Here is a tiny trained network, its code and every weight. The questions are about switching its units off for an input and a class, where a switched-off unit gives its printed mean instead of its output.

import numpy as np


def w(rows, s, z=0):
    codes = np.array(rows[::2]) - 128.0
    scale = np.full(codes.shape[1], s)
    scale[-1] = z or s
    return codes * scale


def norm(h):
    return h / np.sqrt((h * h).mean(-1, keepdims=True) + 1e-5)


def f(y):
    return y / 2 * (1 + np.tanh(0.7978845608 * (y + 0.044715 * y**3)))


def log_softmax(a):
    a = a - a.max(-1, keepdims=True)
    return a - np.log(np.exp(a).sum(-1, keepdims=True))


def net(x, mask):
    res = np.array(x, float).reshape(1, 8) / 4 @ E
    u = 0
    for l in range(2):
        y = f(norm(res) @ A[l][:, :-1].T + A[l][:, -1])
        res = res + np.where(mask[u : u + 4], y, B[l][:, -1]) @ B[l][:, :-1]
        u += 4
    return log_softmax(norm(res)[-1] @ U[:, :-1].T + U[:, -1])


A, B = {}, {}
E = w([
[123,138,133,136,134],'x0',
[110,126,122,143,131],'x1',
[138,131,133,121,129],'x2',
[173,122,68,128,245],'x3',
[66,133,116,1,188],'x4',
[128,124,122,125,125],'x5',
[137,134,135,124,130],'x6',
[117,125,124,135,130],'x7',
],0.0093)
A[0] = w([
[68,151,153,3,88,125],'L0N0',
[235,109,51,216,212,26],'L0N1',
[95,81,181,69,134,4],'L0N2',
[19,124,222,48,138,77],'L0N3',
],0.0068,0.0028)
B[0] = w([
[130,177,137,188,126,235],'L0N0',
[146,200,72,148,85,253],'L0N1',
[62,250,109,87,133,134],'L0N2',
[117,172,58,82,73,219],'L0N3',
],0.011,0.0047)
A[1] = w([
[108,146,126,86,250,108],'L1N0',
[97,108,157,127,49,254],'L1N1',
[146,58,184,163,59,120],'L1N2',
[97,149,104,87,161,92],'L1N3',
],0.012,0.0039)
B[1] = w([
[138,8,139,141,89,200],'L1N0',
[102,123,139,146,190,254],'L1N1',
[117,114,214,102,163,223],'L1N2',
[124,127,136,61,126,177],'L1N3',
],0.014,0.0063)
U = w([
[111,130,236,165,163,234],'0',
[240,149,45,199,96,186],'1',
[37,237,99,32,94,2],'2',
[162,9,66,31,112,76],'3',
],0.014,0.0018)

Each question gives the input, the list of numbers given to net, and the class t.
The units are the neurons (one row each of A and B). Each row of codes is followed by its name. A weight is (code - 128) times the scale printed after its matrix; where a second scale follows, it is the last column's (A, B and U).
mask holds one flag per neuron, layer by layer. A switched-off neuron (its flag False) gives its mean, the last column of its row in B, instead of its output. The means were averaged over made-up inputs and are rounded, as every weight is.
A unit's drop is (log p(t) with every unit on - log p(t) with that unit switched off) / (log p(t) with every unit on - log p(t) with every unit switched off).
The circuit of an input: a set's keep is (log p(t) with only the set's units on - log p(t) with every unit switched off) / (log p(t) with every unit on - log p(t) with every unit switched off). Starting from all 8 units, units are removed one at a time, each time the one whose removal leaves the highest keep (on an exact tie, the one counted first), for as long as the keep stays at least 0.8.
circuit, biggest first: the units of the circuit, biggest drop first
most important unit: the unit with the biggest drop
k most important neurons: the k neurons with the biggest drops, biggest first
drop when u is switched off: that unit's drop, to one decimal
input [6,-1,-1,0,-5,-2,-7,-3], class 0: most important unit	L0N3
input [-2,6,4,2,1,3,6,-8], class 3: 2 most important neurons	[L0N0; L0N3]
input [7,5,-5,1,5,0,-3,6], class 3: 2 most important neurons	[L1N0; L0N1]
input [8,-3,-8,2,7,7,0,1], class 3: 2 most important neurons	[L1N0; L0N1]
input [-7,-5,-1,0,-8,-3,-6,-7], class 0: 3 most important neurons	[L1N2; L0N3; L0N0]
input [0,4,-6,0,-7,6,-6,3], class 0: circuit, biggest first	[L1N2; L0N3]
input [-4,0,-5,2,5,3,-1,-1], class 3: 2 most important neurons	[L1N0; L0N1]
input [5,-7,4,4,0,5,-7,-1], class 1: 2 most important neurons	[L0N1; L0N3]
input [3,-3,0,1,5,8,-8,-6], class 3: 2 most important neurons	[L0N1; L1N0]
input [3,0,-6,4,0,-6,7,7], class 1: drop when L0N1 is switched off	1.3
input [8,-5,2,3,5,7,-4,-4], class 3: drop when L1N0 is switched off	0.6
input [5,-1,-2,5,2,4,0,8], class 3: drop when L1N0 is switched off	0.1
